Below are the code and all the weights of a small trained network. Each question names an input and a class and asks about switching units off, where a switched-off unit gives its printed mean instead of its output.

import numpy as np


def w(rows, s, z=0):
    codes = np.array(rows[::2]) - 128.0
    scale = np.full(codes.shape[1], s)
    scale[-1] = z or s
    return codes * scale


def norm(h):
    return h / np.sqrt((h * h).mean(-1, keepdims=True) + 1e-5)


def f(y):
    return y / 2 * (1 + np.tanh(0.7978845608 * (y + 0.044715 * y**3)))


def log_softmax(a):
    a = a - a.max(-1, keepdims=True)
    return a - np.log(np.exp(a).sum(-1, keepdims=True))


def net(x, mask):
    res = np.array(x, float).reshape(1, 3) / 4 @ E
    u = 0
    for l in range(3):
        y = f(norm(res) @ A[l][:, :-1].T + A[l][:, -1])
        res = res + np.where(mask[u : u + 3], y, B[l][:, -1]) @ B[l][:, :-1]
        u += 3
    return log_softmax(norm(res)[-1] @ U[:, :-1].T + U[:, -1])


A, B = {}, {}
E = w([
[126,118,100,108,139,134,110,66,81,156,165,129],'x0',
[132,122,131,249,125,108,121,109,170,161,171,68],'x1',
[105,92,166,137,131,128,60,114,157,142,103,136],'x2',
],0.012)
A[0] = w([
[106,65,208,132,109,177,55,86,150,129,60,130,32],'L0N0',
[172,154,62,132,144,157,254,179,113,125,152,116,6],'L0N1',
[176,126,153,168,135,128,170,198,176,97,30,152,188],'L0N2',
],0.0057,0.0023)
B[0] = w([
[142,143,1,91,135,15,94,223,121,135,182,152,222],'L0N0',
[141,145,51,107,96,8,78,153,120,132,125,169,221],'L0N1',
[11,143,160,144,104,157,122,80,43,170,122,72,252],'L0N2',
],0.0086,0.0044)
A[1] = w([
[128,118,94,78,143,134,129,77,50,172,169,127,253],'L1N0',
[150,115,114,154,174,1,140,120,149,153,67,173,101],'L1N1',
[153,97,70,89,166,137,78,26,67,164,208,140,19],'L1N2',
],0.0057,0.0059)
B[1] = w([
[96,163,169,124,64,179,130,97,225,43,140,97,254],'L1N0',
[117,109,125,128,111,76,87,90,215,93,203,154,151],'L1N1',
[40,183,174,190,107,58,180,254,9,210,11,94,169],'L1N2',
],0.009,0.0083)
A[2] = w([
[166,192,53,121,89,104,254,71,59,88,162,109,58],'L2N0',
[117,109,155,23,134,134,129,144,100,110,69,169,144],'L2N1',
[124,136,140,188,96,164,124,132,205,77,175,90,255],'L2N2',
],0.0078,0.0039)
B[2] = w([
[86,40,133,184,186,104,21,166,158,192,127,121,195],'L2N0',
[227,81,126,254,176,123,159,79,141,192,191,94,205],'L2N1',
[204,111,130,21,153,185,175,115,92,100,110,189,254],'L2N2',
],0.0077,0.0089)
U = w([
[134,89,62,142,110,40,43,153,157,151,194,129,141],'0',
[245,64,161,176,164,197,183,82,146,151,178,111,135],'1',
[42,136,172,169,108,132,145,130,58,167,91,82,171],'2',
[131,177,131,5,91,157,168,114,142,41,114,177,255],'3',
[135,152,90,136,179,164,111,131,101,108,98,177,56],'4',
[152,151,122,98,165,136,125,148,107,125,93,151,67],'5',
[156,168,109,104,159,156,113,152,114,135,95,164,49],'6',
],0.016,0.0085)

Each question gives the input, the list of numbers given to net, and the class t.
The units are the neurons (one row each of A and B). Each row of codes is followed by its name. A weight is (code - 128) times the scale printed after its matrix; where a second scale follows, it is the last column's (A, B and U).
mask holds one flag per neuron, layer by layer. A switched-off neuron (its flag False) gives its mean, the last column of its row in B, instead of its output. The means were averaged over made-up inputs and are rounded, as every weight is.
A unit's drop is (log p(t) with every unit on - log p(t) with that unit switched off) / (log p(t) with every unit on - log p(t) with every unit switched off).
The circuit of an input: a set's keep is (log p(t) with only the set's units on - log p(t) with every unit switched off) / (log p(t) with every unit on - log p(t) with every unit switched off). Starting from all 9 units, units are removed one at a time, each time the one whose removal leaves the highest keep (on an exact tie, the one counted first), for as long as the keep stays at least 0.8.
circuit, biggest first: the units of the circuit, biggest drop first
top k neurons: the k neurons with the biggest drops, biggest first
top k neurons in layer l: the k neurons of layer l with the biggest drops, biggest first
drop when u is switched off: that unit's drop, to one decimal
input [-5,-2,8], class 0: top 2 neurons => (L0N0, L1N0)
input [-1,-1,-8], class 0: circuit, biggest first => (L2N0)
input [-4,3,0], class 2: top 2 neurons => (L0N2, L1N0)
input [-7,6,-6], class 2: top 3 neurons => (L0N2, L1N0, L0N0)
input [5,2,-4], class 2: top 2 neurons => (L1N2, L0N0)
input [-5,-7,-6], class 1: top 2 neurons => (L2N1, L0N0)
input [2,2,-8], class 0: top 2 neurons => (L0N1, L2N0)
input [2,-4,3], class 1: top 2 neurons => (L2N1, L0N1)
input [3,7,-7], class 0: top 4 neurons => (L0N1, L2N0, L2N1, L1N0)
input [-4,-3,3], class 2: top 3 neurons => (L0N2, L2N2, L0N1)
input [6,-5,-7], class 0: top 2 neurons in layer 0 => (L0N2, L0N1)
input [-1,6,4], class 1: top 2 neurons => (L0N1, L2N2)
input [2,4,-7], class 0: top 2 neurons => (L0N1, L2N0)
input [6,1,0], class 2: circuit, biggest first => (L1N2)
input [3,-6,7], class 0: top 3 neurons => (L0N0, L2N1, L2N2)
input [-4,-4,-5], class 0: top 3 neurons => (L0N1, L2N0, L1N2)
input [-1,4,3], class 1: top 2 neurons in layer 2 => (L2N2, L2N0)
input [2,-1,3], class 3: top 2 neurons in layer 2 => (L2N0, L2N1)
input [-3,1,-2], class 3: top 2 neurons in layer 2 => (L2N1, L2N2)
input [6,-1,3], class 2: top neuron in layer 1 => (L1N2)
input [-3,1,-4], class 0: drop when L0N1 is switched off => 6.8
input [8,5,6], class 2: drop when L0N1 is switched off => 0.2
input [-7,-3,0], class 2: drop when L0N2 is switched off => 1.0
